Here is a tiny trained network, its code and every weight. The questions are about switching its units off for an input and a class, where a switched-off unit gives its printed mean instead of its output.

import numpy as np


def w(rows, s, z=0):
    codes = np.array(rows[::2]) - 128.0
    scale = np.full(codes.shape[1], s)
    scale[-1] = z or s
    return codes * scale


def norm(h):
    return h / np.sqrt((h * h).mean(-1, keepdims=True) + 1e-5)


def f(y):
    return y / 2 * (1 + np.tanh(0.7978845608 * (y + 0.044715 * y**3)))


def log_softmax(a):
    a = a - a.max(-1, keepdims=True)
    return a - np.log(np.exp(a).sum(-1, keepdims=True))


def net(x, mask):
    res = np.array(x, float).reshape(1, 3) / 4 @ E
    u = 0
    for l in range(4):
        y = f(norm(res) @ A[l][:, :-1].T + A[l][:, -1])
        res = res + np.where(mask[u : u + 7], y, B[l][:, -1]) @ B[l][:, :-1]
        u += 7
    return log_softmax(norm(res)[-1] @ U[:, :-1].T + U[:, -1])


A, B = {}, {}
E = w([
[141,155,140,141,91,123,160,170,194,88,123],'x0',
[114,176,164,83,89,137,167,56,129,168,84],'x1',
[247,97,167,121,122,186,187,105,128,126,175],'x2',
],0.013)
A[0] = w([
[144,47,139,132,149,162,97,77,127,133,153,252],'L0N0',
[165,94,143,154,170,106,50,130,157,127,166,94],'L0N1',
[115,156,117,174,152,170,127,133,45,131,120,36],'L0N2',
[159,147,39,145,166,2,47,132,115,189,60,85],'L0N3',
[110,93,128,52,196,138,110,130,43,114,101,5],'L0N4',
[125,166,204,216,92,99,125,140,177,70,133,101],'L0N5',
[158,173,151,71,127,51,130,110,106,172,130,132],'L0N6',
],0.0076,0.0041)
B[0] = w([
[217,62,76,74,118,158,76,143,167,166,116,235],'L0N0',
[85,67,141,182,122,64,216,78,150,147,37,176],'L0N1',
[79,126,201,117,86,108,221,137,139,81,140,129],'L0N2',
[240,101,113,168,97,183,132,156,128,198,129,253],'L0N3',
[60,147,208,1,132,12,100,149,106,57,173,163],'L0N4',
[151,111,173,22,115,20,113,144,128,152,156,202],'L0N5',
[152,112,196,117,161,51,157,114,196,179,146,171],'L0N6',
],0.0077,0.0056)
A[1] = w([
[133,88,144,122,179,149,127,87,22,151,156,143],'L1N0',
[170,123,56,184,168,166,122,148,113,67,169,68],'L1N1',
[15,221,27,176,113,145,58,133,120,140,122,92],'L1N2',
[46,138,54,85,148,116,84,160,96,154,92,83],'L1N3',
[142,89,131,104,183,65,64,125,73,60,143,130],'L1N4',
[168,141,130,67,144,112,105,144,159,234,195,145],'L1N5',
[103,163,92,195,102,254,106,149,87,91,162,2],'L1N6',
],0.0085,0.0068)
B[1] = w([
[184,159,209,160,131,35,98,196,118,147,169,182],'L1N0',
[51,93,152,138,164,97,151,41,159,165,122,152],'L1N1',
[255,81,174,165,134,191,94,159,67,148,128,191],'L1N2',
[224,148,220,163,101,119,113,176,129,55,146,183],'L1N3',
[14,169,99,110,160,151,147,161,193,135,151,175],'L1N4',
[83,123,58,126,90,129,126,150,118,130,70,254],'L1N5',
[88,102,154,36,111,63,106,136,158,90,124,120],'L1N6',
],0.0097,0.0081)
A[2] = w([
[146,196,174,79,191,133,126,33,69,166,75,138],'L2N0',
[193,123,156,36,140,55,160,145,79,79,238,213],'L2N1',
[82,78,203,124,80,96,48,129,90,174,190,73],'L2N2',
[8,90,32,83,152,167,205,116,90,72,69,107],'L2N3',
[84,82,114,206,254,160,162,197,113,34,211,14],'L2N4',
[203,123,84,159,156,255,174,128,105,120,205,87],'L2N5',
[80,176,99,201,106,115,95,129,132,155,84,253],'L2N6',
],0.0077,0.0036)
B[2] = w([
[83,100,174,185,176,176,198,154,231,155,151,197],'L2N0',
[89,199,229,92,184,47,52,200,122,89,140,254],'L2N1',
[134,154,155,57,133,136,157,114,168,112,181,196],'L2N2',
[250,47,110,84,40,87,82,58,89,196,87,151],'L2N3',
[26,143,185,161,115,88,186,6,159,165,58,204],'L2N4',
[196,146,154,213,105,164,61,140,106,110,123,208],'L2N5',
[177,93,101,122,170,138,143,128,109,86,151,221],'L2N6',
],0.011,0.0047)
A[3] = w([
[181,84,115,126,101,153,93,129,118,154,118,232],'L3N0',
[90,164,143,79,108,90,130,182,152,68,171,92],'L3N1',
[92,159,141,60,151,102,105,160,149,87,147,155],'L3N2',
[109,86,98,136,140,169,157,120,133,171,96,87],'L3N3',
[125,177,134,114,97,168,160,102,171,138,130,108],'L3N4',
[129,103,8,98,116,151,135,151,101,112,90,3],'L3N5',
[75,89,144,145,160,159,178,98,171,138,114,60],'L3N6',
],0.016,0.0021)
B[3] = w([
[143,151,45,129,77,209,119,199,85,71,117,221],'L3N0',
[79,168,176,8,180,114,90,118,159,242,233,247],'L3N1',
[91,173,189,59,134,135,91,131,185,137,211,239],'L3N2',
[82,136,145,120,122,30,138,39,154,126,111,165],'L3N3',
[94,78,100,177,185,84,87,125,101,109,118,160],'L3N4',
[41,154,51,34,54,136,240,97,247,179,147,146],'L3N5',
[114,83,105,199,98,90,192,42,46,127,38,197],'L3N6',
],0.013,0.012)
U = w([
[80,147,223,60,195,83,82,192,186,201,203,159],'0',
[222,89,116,213,97,210,84,249,73,81,84,194],'1',
[59,30,122,205,148,50,203,64,125,179,46,159],'2',
[92,124,50,54,58,153,175,160,182,156,136,172],'3',
[100,197,89,141,219,178,128,62,59,64,169,8],'4',
[95,196,89,141,211,182,96,35,64,43,174,8],'5',
[84,193,98,143,222,198,131,51,52,41,183,8],'6',
[80,194,115,123,205,193,118,43,49,18,159,8],'7',
],0.017,0.012)

Each question gives the input, the list of numbers given to net, and the class t.
The units are the neurons (one row each of A and B). Each row of codes is followed by its name. A weight is (code - 128) times the scale printed after its matrix; where a second scale follows, it is the last column's (A, B and U).
mask holds one flag per neuron, layer by layer. A switched-off neuron (its flag False) gives its mean, the last column of its row in B, instead of its output. The means were averaged over made-up inputs and are rounded, as every weight is.
A unit's drop is (log p(t) with every unit on - log p(t) with that unit switched off) / (log p(t) with every unit on - log p(t) with every unit switched off).
The circuit of an input: a set's keep is (log p(t) with only the set's units on - log p(t) with every unit switched off) / (log p(t) with every unit on - log p(t) with every unit switched off). Starting from the 12 units with the biggest drops (on a tie, the unit counted first), units are removed one at a time, each time the one whose removal leaves the highest keep (on an exact tie, the one counted first), for as long as the keep stays at least 0.8.
circuit, biggest first: the units of the circuit, biggest drop first
unit that matters most: the unit with the biggest drop
top k neurons: the k neurons with the biggest drops, biggest first
k most important neurons of layer l: the k neurons of layer l with the biggest drops, biggest first
drop when u is switched off: that unit's drop, to one decimal
input [3,3,2], class 3: circuit, biggest first : [L1N5; L1N0; L2N1]
input [-5,4,6], class 1: top 4 neurons : [L0N0; L0N5; L1N5; L0N4]
input [0,-3,2], class 3: unit that matters most : L0N0
input [1,0,0], class 3: top 2 neurons : [L1N5; L1N0]
input [-3,1,-1], class 3: top 2 neurons : [L1N5; L1N3]
input [0,2,-1], class 3: top 2 neurons : [L0N6; L3N5]
input [0,2,-2], class 3: top 2 neurons : [L3N5; L0N6]
input [7,-8,6], class 2: top 2 neurons : [L2N4; L1N1]
input [1,-3,-3], class 3: top 3 neurons : [L0N3; L3N5; L2N1]
input [7,-8,-7], class 2: 2 most important neurons of layer 0 : [L0N4; L0N3]
input [-5,0,-7], class 1: top 3 neurons : [L1N2; L0N3; L0N5]
input [7,0,-8], class 1: top 3 neurons : [L1N2; L0N4; L0N3]
input [-4,-7,7], class 1: top 2 neurons : [L0N0; L2N5]
input [-2,-2,3], class 3: top 4 neurons : [L0N0; L1N3; L3N5; L1N2]
input [2,-8,-5], class 2: unit that matters most : L2N4
input [7,-8,-5], class 2: 2 most important neurons of layer 2 : [L2N4; L2N1]
input [-5,6,-8], class 1: 2 most important neurons of layer 1 : [L1N2; L1N3]
input [-1,-7,5], class 2: drop when L0N3 is switched off : 0.3
input [3,-6,-8], class 1: drop when L1N2 is switched off : 0.3
input [-3,5,2], class 2: unit that matters most : L1N5
input [2,1,2], class 3: drop when L1N5 is switched off : 1.2
